What can hang from each mark
U: B E Z
V: B K W
R: K Z
K: B Q V W
L: F M W
F: Z
H: L V
Q: F H V
Z: E F R U
B: E K R Z
W: H L
M: E F Z

Each row is shifted at random along 5 fixed directions that mean nothing.
Known rows, with every way that one mark hangs from another
[H [L F [M [Z E]] W] [V B]]: [ -83  100  -19  261 -266   25 -269 -152  115  -56 -150    8 -138 -311
  281   89  -65  172 -175  174  -44   73  152   58  -84  -85 -256  -70
   13  -25  -98  183   77  116 -183   84  -28   73  160   54 -132  -68
   73  216  -60   -1  410  122  253 -175  120]
[Q [F [Z [R K] [U B]]] V]: [  49  145  161   18  219  -53  199  -10  160  -20  194  -23   -6  130
  -51   15   72  -15   93  -69  -10  -26 -194  -68  178   34  320   34
  -31  -92 -142  -74   26    5  208 -120   68  -69 -189 -286   25   90
  128  -65   11    5 -235  -90 -147  134  -43]
[Q [F Z] H [V [K W]]]: [ -26   96  -86  204   -2  -43 -159   85  210   69  -49  -19  -19 -140
   36  110  101   95 -195  303  131   23   32  -79   72   77  -85 -101
  155 -135  -75  170  -38   47   73  262 -190   39  -59   -6  -18   49
    3   62  -46 -213  344    0   52  174  -23]
[M E [F [Z [R [K B]] U]]]: [  70 -132  -62   50 -218  107 -317  132  112  -19   51  244   79 -181
  233  -46  -10   78   51  351  168   55   58   24 -117  -94 -169  -55
  -10  -21  -78  279   59  -49   33   40  147  210  174    3  -16 -255
  -37  132  -79  151  547  169  241   73   20]
[W [H [L F]]]: [ -37  168  284  -67   76 -184  -59   20   11   42 -368 -124  186 -111
 -319   90  250  146 -181  -53  123 -268  160   38   59   66  109  -76
  304 -116   43 -319  134  -24  125  213 -223   -1   27   48  -32  -11
   66  -56  177 -189   87 -111 -143  187   14]
[F [Z E [R [K B V W]]]]: [  75  105  118 -129  -14  -91  140  109  -26  -85  -58  -44   88   10
 -204  -39   96  185  -38  -55  145  -50   63   -1    7  -67  191  167
  153   57   87 -272  120 -164   56   70   21   -8   83  103   47  -34
   93    0   76  -45  -68 -135 -279  147  -90]
[R [K B Q W]]: [ 116   28    6 -169 -231   30    7   67    3  145  296  352 -191  280
   26  -30 -107  -46   76  -23   34 -128 -111  -66  -20 -145   49  446
  -30   74  160  -10  -80   15  -29 -255  122   59   34  -37  -68 -208
 -219 -198   77  222  -67 -105 -147   33  -89]
[L F [M Z]]: [  -4   31    3   68   68  -35  302 -107  -56   66  321   86 -213  220
   58   19 -154 -225  148 -247 -287  -34 -340 -102  134  -22  183  227
 -278  -27  -59 -108  -98  108  -48 -410  107 -229 -308 -362  -84   32
   12 -138    8  182 -569  -98 -187 -142  -13]
[K B [Q [F [Z R]]] V W]: [   4 -232 -242 -175  -53  -57  151   40 -409 -127 -192 -172   27 -123
  -75 -254  -69   21  -68   91  -31  330   75   24 -158   99 -111  -33
 -195   36  286 -150  -52 -144  -36   84 -141  -72  123  383   87  122
  -66  217 -107 -239 -218  -20   39  -69    2]
[F [Z R U]]: [  86   94  259  -60   43  134 -190  186  197   66  208  178   37  100
   66  224   27   30  162  -21   29 -308  100   41 -119 -152   35  184
  216  103  -32  158   -6  125  -76   79  319  106  128   35  -37  -47
 -155 -105  -10  243  131  111  -83  -68  -60]
[Z E F R U]: [ 169 -191 -193   41   58  -20 -116   58  205  -15  125  176  230   49
   87 -248   -7   88   46  347  102  179 -197   44   15   56  219    5
  -59 -107 -113   76  144  -70  292 -128   74  245  -46 -283   90 -318
   63  112   58  -27  231   30  -91  246  -31]
[V [B [Z U]] K W]: [  -1 -110  -24  -81    7 -252  197 -192 -219  -29 -273 -192  118    1
 -217 -205  -10   73  -73 -282 -143   65  -63   25  -32  160  131  -34
   19  162  174 -377    8  -69   29   -6  -94  -97  -39  119  -28  -11
    1   21   48 -247 -315 -159 -125   -2   52]
[M E [F Z]]: [ -72   79   -4  240  -11   53 -172  210  137   20 -105  -96  -15 -234
   89  162  101   28  -37  163  133 -100  175    6   31  -50 -213 -200
  139  -81 -169  228   50   16  -94  256  -65   10    3   30  -56  116
  165   66  -41   12  323   90  151   19   52]
[U [B E [R [K V]] Z]]: [ -79    7   52 -179  -51   64   16   10 -212   -1  -65  -54  -18   49
 -160   75   -6  -41  -47 -159   24  -66  137  -14  -89  -57  -81   10
   98  101  123 -135  -48  -39 -122   21  -21  -41   88  203    7   61
 -135  -80   11  -10 -118  -37  -17  -72  -59]
[W H [L F [M E [Z R]]]]: [ -69   15  316 -179   15   46  247 -185 -309  -39   21   30  -53   65
 -147   68    9 -232  140 -403 -278 -137 -118  -81   -6  -26  102   82
 -135  142  103 -288  -58   78 -120 -294  199 -248   -9  -15  -66    3
 -154 -191  -46  177 -561  -67  -35 -287  -16]
[V [K [Q H] W]]: [  72  -31 -154   35 -296  124 -354  100  189  198  195  345 -132   58
  224   85  -62    7  -73  311  130  -89   35  -53 -123  -85 -230  205
  136   24   82  327 -120  118  -61   56   50  198  136   74  -57 -235
 -299  -79  -12  126  503   62  128   22  -51]
[U [B [Z R]]]: [  18 -134  -56 -133   10   35  -87   27 -120   22  -11   40   86   -2
  -22  -27  -12    0    9   28   57    4   20   -3 -132   26    8  -11
   75   44   61  -26    7   15   21   27   55   81   83  108   19  -50
 -122   22  -15    9   39   23   15  -24  -12]
[R [K B] [Z E]]: [  94 -153 -266   -6  117 -138  389 -183  -10  -50  254   62  -50  264
  -36 -322 -120  -93  132 -100  -30  253 -487  -56  244  128  285   97
 -416 -121  -92 -161  -25 -202  236 -409 -102 -121 -358 -414   57  -42
  198  -60   67   17 -382 -123 -191  287   -7]
[F [Z [U [B E [K [W L]] R]]]]: [ -79   -7   56 -109  -40   45 -111  -41  -97  -48 -188  -16  133 -135
 -111   27   36   53  -95   73  102   92  155  -59  -36  -40  -10  -34
   99   73   18  -62   43  -49    2   40    7   33  123  128   44  -18
   -7   44  -35  -18  100   17  -19    0  -97]
[M E [Z F R [U B]]]: [  11  111  257  -12   -4  112  -70  152   -3   -2   95   41  -55   14
  133  153   45  -52  202 -161  -59 -212  172   32  -90 -182  -32  -20
   74  139  -95  164   23  118 -134   36  342   36  113   64  -49   32
    4  -16  -48  218    6   56  107 -242   70]
[Q [F Z] V]: [ 149 -240   68 -320  -67  -60 -206  122 -245   46  -50  252  177   47
 -267 -183   25   80  -56  166  102  -21 -111   33 -183  105  134  152
  107   16  269 -258   50  -31  201  -77  -28  232  172  111  -66 -333
 -446   28   44 -208  -68  -91  -81  160  -25]
[W [H [V K]] L]: [-133  176  146  125  -11  -40   -4  -44  212   69 -309 -193   76 -148
 -133  106  198   77 -188   32  118 -170  168   -9  163   94  -69 -140
  262  -40   18  -41   63   41   13  264 -286  -64   12   45  -24   63
  102 -129   97 -151  211  -27   52  116  -20]
[L F [W H]]: [ -25 -330 -235 -103 -127  -46   -5 -240 -357  -34 -212    5    9 -124
   28 -214 -148  -90  -54   32 -196  237  -72   35 -150  190 -258 -158
 -286   -5  267  -92  -75    7  -32  -89 -149   -3  137  203   -2 -110
 -250  150  -99 -175  -75   28  284 -190  140]
[H [L [M [F Z]]] [V K]]: [ -45  153  304  -26   18  -27  229  -72  -88  -24   99  -85 -224   95
  -47   74  -92 -149   96 -376 -244 -134  -83   77   82  -56  109  167
 -134   58   70 -163  -51  108 -146 -212   38 -212  -80 -128 -122  136
  -13 -148   -8  115 -553  -19 -148 -218    2]
[W [H V] [L F]]: [-119   72  176   -7  -24   58   75  -63  -16   55  -78  -35  -78    7
  -59   92   22 -106  -21 -115 -109 -152   54   -3   77   29  -85   23
  -11   -7  111  -27  -26  145  -82  -35 -103  -85   21    3  -72   33
  -82 -149   19   10 -172   -9   73 -136    4]
[R [Z E [U [B [K Q V W]]]]]: [  87 -112 -135 -143 -107  -99  103  -14 -167  -82  -42   50   59   50
  -82 -282  -37  107  -47   58   75  234  -50    8   -9   15  111  102
 -120   26   94 -182   54 -198  151 -128  -61   62   33   54   92 -151
   55  121   81  -99  -75 -144  -50  126    8]
[U [B E [R Z]]]: [   1 -202 -208  -96   23  107   85 -132 -109   45  302  188 -131  231
   41  -99 -179 -205  114  -59  -66  135 -305  -69    8   28   70  128
 -232    9  -17   27 -117   23   28 -370   67  -17 -162 -196  -14  -57
 -123 -115  -39  141 -274  -32  -36   -3  -52]
[H [L F [M [Z R]]] [V W]]: [ -14  -65   86  -56   22 -175  166 -249 -204  -72 -127  -87  -37  -42
 -139 -183  -60  -25  -86 -134 -208  149 -226   75   42  132  207   11
 -154  -23   87 -365   86    6   67 -244 -114 -105  -60 -111  -71  -44
   12   35   22 -159 -407 -113 -129  -59   40]
[Q F H [V W]]: [  78 -155 -209   50  -28   -5 -145  -37   83  134  179  233  -81  103
   40 -118  -54  -60 -103  293    7  117 -283  -57   46  159   18   29
  -68 -119   44  119  -64  113  171 -122 -136  147  -93 -177  -55 -197
 -253  -30  -27 -182   95  -59   31  142  -17]
[F [Z E [R K] [U B]]]: [ 164 -117  193 -347   57   46  139  -68 -220 -108  233  140   20  230
  -35 -120 -107  -82  300 -339 -113  -24 -135   70 -142  -56  201  175
 -178  176  136 -167  -23  -42   29 -281  368   33  140   17   32  -93
 -217  -51  -54  211 -405   12  -73 -155   10]
[F [Z E [U [B [K V] R]]]]: [ -13   17  -48   25   68  -48   45   40   23  -91 -145 -189  176 -101
  -96  -78   64  134 -106   99  137  144   74   -1   62   14  133 -109
   82  -19  -63 -121  134 -138  126   86  -93   11  -30  -30  101   41
  215  127   53 -132   25  -53 -112  124  -56]
[R [K Q] [Z F]]: [  48  116  146  -12   -6   27   25  153  128   94  262  211  -97  221
   33  125   12  -64  179 -106  -11 -263  -56  -33   27 -121    3  192
   20  -10  -59  102  -87    7  -34  -81  135    3  -78  -90  -52  -18
  -11 -196   51  258    6    7  -24   79   -7]
[Z F R [U E]]: [ 126 -217  -48 -244  128  -83   64  -36 -233  -87  -74  -16  183   59
 -133 -260  -13  -18   85  -56  -62  153  -93  114 -105  111  168  -68
 -115   11  125 -227   71  -97  165 -102   52   89   94   55  105 -115
 -105  105   18 -136 -213  -41  -54    1   49]
[B E [K Q V] R [Z F U]]: [ -40   20   -6  -11  -45   28  -87  185  -11    5  -91  -28  163   37
 -142   -3   41   50 -120  175   59   34  149   -4  -18 -100   48   20
  146   33   -6  -39   43 -100   24   25  -58   57  -47   21   66  -67
   58   15  109  -65   51  -45 -134  122 -126]
[U [B K R] E Z]: [-143  122 -146  103  147  120  161  -70    9   53  207 -127 -224   91
  118  178  -90 -248   37 -182  -59   69  -53 -105  139  -56    9  -35
  -74  -55 -179  136 -115   83  -84 -105    6 -168 -231 -189   53  300
  145 -105  -50  158 -234  -24    3 -175  -41]
[Q [H [L F [M [Z U]]]] [V K]]: [  28   99  314 -116  -38 -137  -17 -141 -141  -22 -134  -17    5  -22
 -110   28   59   44  -59 -188 -156 -114   10   44  -42   36   70  -17
    4   39   98 -237  -19   52   11    0    9  -86   71   55  -59  -44
 -174   20   29 -130 -142  -41   -6  -84   64]
[K [B E] W]: [  46 -135 -339   49 -222   56 -256   56   77   80   15  210  -17  -61
  124  -97  -81  101 -140  387  192  147   23  -30  -66  -26 -157  100
   21  -48   37  188    6  -16    1   24  -96  194   78   39   -5 -234
  -98   97   11  -41  429   21   29  132  -50]
[F [Z E R [U [B K]]]]: [  68 -119    1 -122  -23  168 -118   22  -84  -81  139   81   35   19
  178   -2 -128  -34  184  -39  -35   66   83   63 -191  -98  -85    0
 -101  149   34  189  -42   19  -92  -32  297  112  192  117   51  -33
 -151   90 -127  190   33  182  129 -220   12]
[F [Z E [R K]]]: [ 146  -42  145 -184   40   -5  -72   75   34  -16  101  168  159  108
 -148  -27   55   73   92  -15  130 -127 -101   31  -71  -29  205  140
  138   40   30 -155   81 -101  130  -68  160  131   88  -48    7 -187
 -130  -84   53   93   24  -10 -174  171  -69]
[R [K [Q H] [V W]]]: [  45  228   65  113    4  -85  118   59  282  138  166   46 -128  198
 -100   71  106   23  -95    2   89 -193 -141  -90  220   -5  167  174
  177  -78  -45  -78    7    7  106  -26 -134  -59 -194 -209  -29    2
  107 -230  154   -2   -5 -217 -227  232  -86]
[F [Z E R [U B]]]: [ 179   31  300 -265   86   12    5   90  -22  -40  169  161  136  184
 -135  -10   51   82  169 -185   56 -190  -48   38 -107 -110  372  260
  159  136   31 -219  112    3  119 -150  352  125  105  -56    2 -171
 -115  -66   69  171 -220  -92 -269    6  -61]
[R [Z E F]]: [  10  149  118   87  157  -42   10  165  127  -14  -24  -65   71   14
  -51  136  128   82   74  -89   52 -199  114   33   34  -52    9  -71
  134  -43 -151   49   34  -35  -35  195   33    4  -53   15    4  114
  174  -18   46   29   99   32  -57   99   40]
[W [L [F [Z U]]]]: [  46   40  139   74 -191  175 -422  197  358  154  247  470   71  -29
  200  204    7  102   34  347  160 -256   34  -78  -74 -182  -22  321
  231  -37 -110  289   51  188   52  -42  256  275  124 -198 -108 -379
 -170  -69   22  309  500  120   19   68  -95]
[K Q [W H]]: [  67 -115  -97 -121  -69  -41   87  -18  -77   87   58  137  -31  150
 -106 -162  -24  -78  -31   59    9   36 -163  -47   37   72   91  182
  -60   -8  171 -135  -31  -22  112 -184  -95    7  -55  -39   13 -153
 -121 -110   81  -27 -156 -158 -105   92  -46]

Rows
[ 120 -146  -21 -152  155 -271  183  -39 -147 -101 -154  -23  260   63
 -305 -309  102   98   27  -65   73  101 -225   46   78  174  276 -100
  -94 -112    6 -394  122 -288  307  -98 -155   33 -109 -111   69 -138
  128   49  125 -201 -149 -132 -154  373   57]	[R K [Z E F]]
[ -98   48  -44  -39  -26  107  -79   58 -138  -12 -104 -147    6  -37
   -1  133   -4  -35  -45  -54   42   13  256  -19 -106 -103 -180 -122
   94   99    2   95  -66  -40 -188  154    7  -33   66  248   49  205
   -2   11  -36   50   63   84   96 -131  -38]	[U [B [K Q] R [Z E]]]
[ -34   59  -98  127   94  157  117   86   29   -5  302  -26 -210   91
  298  118 -122 -177  212 -170 -119   -3   26  -24   13 -119  -79   20
 -172   -7 -142  313 -105  147 -155  -58  208  -47 -101 -117   20  182
  111    3 -110  253 -154   87  107 -280   57]	[U B [Z E F]]
[ -82  141   28  264 -149  -25   -5 -169  213   55  -54   -3 -121 -125
  125   97    3   19 -146   76  -78  -26  -46  -46  117   17  -76  -23
   50  -23  -72   54    1  107  -69   -6 -119  -95  -81 -119  -84  -48
   75  -32   19    6  167  -40  110  -47   36]	[L [M Z] [W [H [V K]]]]
[  13  -24  -99   63  156  -42   61   78   30  -73  -37 -120  170  -46
  -20  -71   72   69   -1   75   86  103   -6  -17   28   21  178 -126
   48  -67 -151  -33  118  -69  135   46   11   52 -102 -111   88   21
  247  109   25  -43   23  -25  -96  111  -12]	[U [B [Z E F R]]]
[  13 -167  -35 -158  -82  -44   23 -210 -271    5   13   96 -138   77
    1 -131 -197 -121   40 -143 -225   93 -159   69  -73   60  -49  107
 -277    9  191 -140  -52   67  -31 -279  -11  -11   75   -4  -80  -85
 -239   10  -29  -33 -323   -1   25 -192   84]	[H [L F W]]
[  29  116    9   92  154  -18   13   22  220   28  119   28  -17   76
   24   93   57   20   57  -35   63  -88  -54    9  111  -11   77    3
   46 -102 -211   76    2  -15   67   35   14  -11 -126 -150   34   76
  146  -40   64   60   93  -13  -45  134   29]	[R [Z [U E]]]
[ -62   66   94    3  -88  192   11  -58   70   87  255  113 -375  178
  187  119 -177 -239  103 -125 -174  -98    2   80   61  -78 -193  184
 -195   44  104  280 -147  236 -210 -159   32  -39   38  -36  -86   73
 -174 -194  -58  177 -182   95   83 -281   11]	[K [W [H L V]]]
[ -20  151  161    1   43  199  -95  102  126   31  215   58  -98  123
  126  318  -24  -93  186 -186  -42 -265  168   27  -88 -184 -183   35
   91  113  -76  282 -123   81 -264  120  269  -12   93  114   -9  152
 -114 -160  -76  283  114  208   64 -175  -31]	[B [Z E [R K]]]
[ -32   30  -55  169  113   80   56   24   78  -38   65 -163 -104   -2
  216   78  -53 -100  166 -110 -115   15   97   62   41  -28 -204 -186
 -183   29 -140  305  -87   41 -174  122   86 -110  -51   31   35  258
  118   58  -90   60   -7  170  173 -177  105]	[M [Z E U]]
[ -32 -262 -291   -1 -163   71   12 -116 -143   69  132   79 -124   86
  177 -112 -244 -147   73  -69 -155  122 -126  -25 -118   50 -189   82
 -205  144  151  134 -176   78 -138 -152   41  -16  -18   33  -62  -66
 -218  -29  -95   57 -133   80  130 -179   25]	[V [B Z] K]
[-155  -65   42   10  -24  183   72 -117  -33    0    1  -81  -86   -1
   76   64  -58 -159   47 -108 -144  -16   55  -13  -13   36 -167  -49
  -69  134   95  152  -97  159 -171  -10   12  -99   38  104  -30  114
  -73 -122 -102   81 -139  107  169 -232  -21]	[W [H [V [B [Z R]]]] L]
[ -29 -141 -161  -86 -106   38  -15  -66 -157   34   72  106  -23  122
  -42  -68 -151  -79  -29  -16  -60  132  -87  -56  -60  -38   21  139
  -60  140   87  -37  -56  -21  -59 -202   50   34  -35   -6  -21 -104
 -131  -57  -16   20 -159  -27 -127  -45  -98]	[V [B [K W] R [Z E]]]
[  -3  -32 -147   51  145   60  192 -121   15 -113  175 -107 -144   18
  184  -13 -134 -149  167 -112 -132  219  -95   28   55   21  -75  -89
 -305  -23  -86  160 -100  -44  -58  -62   91 -134  -41  -29  116  239
  115   62 -155   91 -145  111   94 -145   41]	[F [Z [R [K W]] [U E]]]
[-116   40   56   72 -194   39  -38 -149  -84   26 -160  -56 -181 -104
  106   97  -77  -12  -80 -116 -203  -88  154   40 -100   -2 -294  -37
   -6   93  177   56  -57  188 -249   55  -57  -36  157  223 -134   31
 -135   15  -61  -33   -5    7  251 -321  119]	[L F [W [H [V B]]]]
[  34 -231 -284  120  110  -13  198    2  -36  -53  177  -25  -31   48
   77 -238 -129 -152  110   86  -59  275 -322  -13  136  114  106  -43
 -352 -120  -88   41    3  -63  142 -262  -64  -51 -255 -331   30   -3
  154   66  -47  -11 -292  -11  -46   75   18]	[M [F [Z E]]]
[ -54  259   43   97  209  -34  146   87   82  -61  -89 -290   14  -19
  -90  117  162   68  -93  -15   41   31  157  -32  112  -26  119 -126
  118  -76 -161  -13    7  -53   18  219  -89 -149 -144   52  106  343
  258   59   40 -151  -72  -74  -85   78  -40]	[K [B [Z R [U E]]] [Q F V]]
